Below is a small trained network, with its code and all its weights. Each question gives an input and a class and asks what happens when units are switched off, that is, made to give their printed mean instead of their output.

import numpy as np


def w(rows, s, z=0):
    codes = np.array(rows[::2]) - 128.0
    scale = np.full(codes.shape[1], s)
    scale[-1] = z or s
    return codes * scale


def norm(h):
    return h / np.sqrt((h * h).mean(-1, keepdims=True) + 1e-5)


def f(y):
    return np.maximum(y, 0)


def log_softmax(a):
    a = a - a.max(-1, keepdims=True)
    return a - np.log(np.exp(a).sum(-1, keepdims=True))


def net(x, mask):
    res = np.array(x, float).reshape(1, 2) / 4 @ E
    u = 0
    for l in range(3):
        y = f(norm(res) @ A[l][:, :-1].T + A[l][:, -1])
        res = res + np.where(mask[u : u + 3], y, B[l][:, -1]) @ B[l][:, :-1]
        u += 3
    return log_softmax(norm(res)[-1] @ U[:, :-1].T + U[:, -1])


A, B = {}, {}
E = w([
[118,137,139,131,112,91,96,64,146,201,2,104],'x0',
[167,223,207,126,171,60,160,102,88,113,152,93],'x1',
],0.0098)
A[0] = w([
[122,130,146,131,133,90,66,87,117,254,18,82,113],'L0N1',
[172,169,199,121,187,96,103,90,79,128,123,89,80],'L0N2',
[89,142,134,139,171,44,148,115,74,194,93,136,1],'L0N3',
],0.0071,0.0044)
B[0] = w([
[113,104,196,107,101,138,140,118,186,138,55,79,246],'L0N1',
[137,178,148,128,127,84,254,139,119,47,72,190,201],'L0N2',
[154,156,151,111,104,108,197,34,148,124,126,170,166],'L0N3',
],0.0093,0.013)
A[1] = w([
[146,2,97,159,112,198,128,163,123,109,130,185,254],'L1N1',
[142,192,169,91,233,79,159,147,93,118,129,56,152],'L1N2',
[143,127,161,170,135,156,145,108,199,155,24,78,107],'L1N3',
],0.0066,0.00074)
B[1] = w([
[29,153,97,130,78,174,217,161,199,172,59,119,213],'L1N1',
[158,138,108,221,99,74,108,166,131,182,42,174,204],'L1N2',
[170,137,149,1,58,72,74,154,69,222,250,35,254],'L1N3',
],0.007,0.0091)
A[2] = w([
[161,136,103,165,211,99,141,144,85,69,120,176,1],'L2N1',
[127,74,111,86,119,133,71,147,107,179,168,91,23],'L2N2',
[132,13,137,70,121,166,3,123,147,164,144,105,21],'L2N3',
],0.013,0.0033)
B[2] = w([
[98,100,118,164,204,209,3,135,56,154,191,126,239],'L2N1',
[69,159,58,161,108,178,29,94,181,116,198,100,205],'L2N2',
[148,70,67,191,171,142,14,66,135,89,214,104,254],'L2N3',
],0.012,0.0066)
U = w([
[58,90,71,128,119,180,255,192,180,106,100,163,210],'0',
[105,76,102,125,111,139,29,83,211,130,173,55,7],'1',
[110,147,143,199,188,168,73,144,48,100,170,184,57],'2',
[157,166,197,93,97,75,208,99,137,132,42,118,227],'3',
],0.014,0.0021)

Each question gives the input, the list of numbers given to net, and the class t.
The units are the neurons (one row each of A and B). Each row of codes is followed by its name. A weight is (code - 128) times the scale printed after its matrix; where a second scale follows, it is the last column's (A, B and U).
mask holds one flag per neuron, layer by layer. A switched-off neuron (its flag False) gives its mean, the last column of its row in B, instead of its output. The means were averaged over made-up inputs and are rounded, as every weight is.
A unit's drop is (log p(t) with every unit on - log p(t) with that unit switched off) / (log p(t) with every unit on - log p(t) with every unit switched off).
The circuit of an input: a set's keep is (log p(t) with only the set's units on - log p(t) with every unit switched off) / (log p(t) with every unit on - log p(t) with every unit switched off). Starting from all 9 units, units are removed one at a time, each time the one whose removal leaves the highest keep (on an exact tie, the one counted first), for as long as the keep stays at least 0.8.
units of the circuit, in order: the units of the circuit, biggest drop first
most important unit: the unit with the biggest drop
top k neurons: the k neurons with the biggest drops, biggest first
top k neurons in layer l: the k neurons of layer l with the biggest drops, biggest first
drop when u is switched off: that unit's drop, to one decimal
input [-4,2], class 2: most important unit -> L0N1
input [-1,-8], class 0: top 3 neurons -> [L1N1 L0N1 L1N3]
input [-1,-6], class 0: top 2 neurons -> [L0N1 L1N1]
input [-2,5], class 2: top 2 neurons -> [L0N1 L2N1]
input [-7,0], class 0: top 2 neurons -> [L0N2 L1N3]
input [-6,-6], class 0: top 2 neurons -> [L1N1 L1N3]
input [0,6], class 2: top 4 neurons -> [L0N1 L2N1 L1N3 L1N1]
input [-6,-4], class 0: top 2 neurons -> [L1N1 L1N3]
input [-6,1], class 2: top 2 neurons -> [L0N1 L1N3]
input [-1,5], class 2: top 2 neurons -> [L0N1 L2N1]
input [-2,-8], class 0: top 2 neurons in layer 1 -> [L1N1 L1N3]
input [-4,-1], class 0: top 2 neurons -> [L0N1 L1N3]
input [6,1], class 3: drop when L1N2 is switched off -> 0.0
input [-2,1], class 2: units of the circuit, in order -> [L0N1]
input [-1,6], class 2: drop when L0N1 is switched off -> 3.0
input [-1,2], class 2: drop when L0N1 is switched off -> 1.9
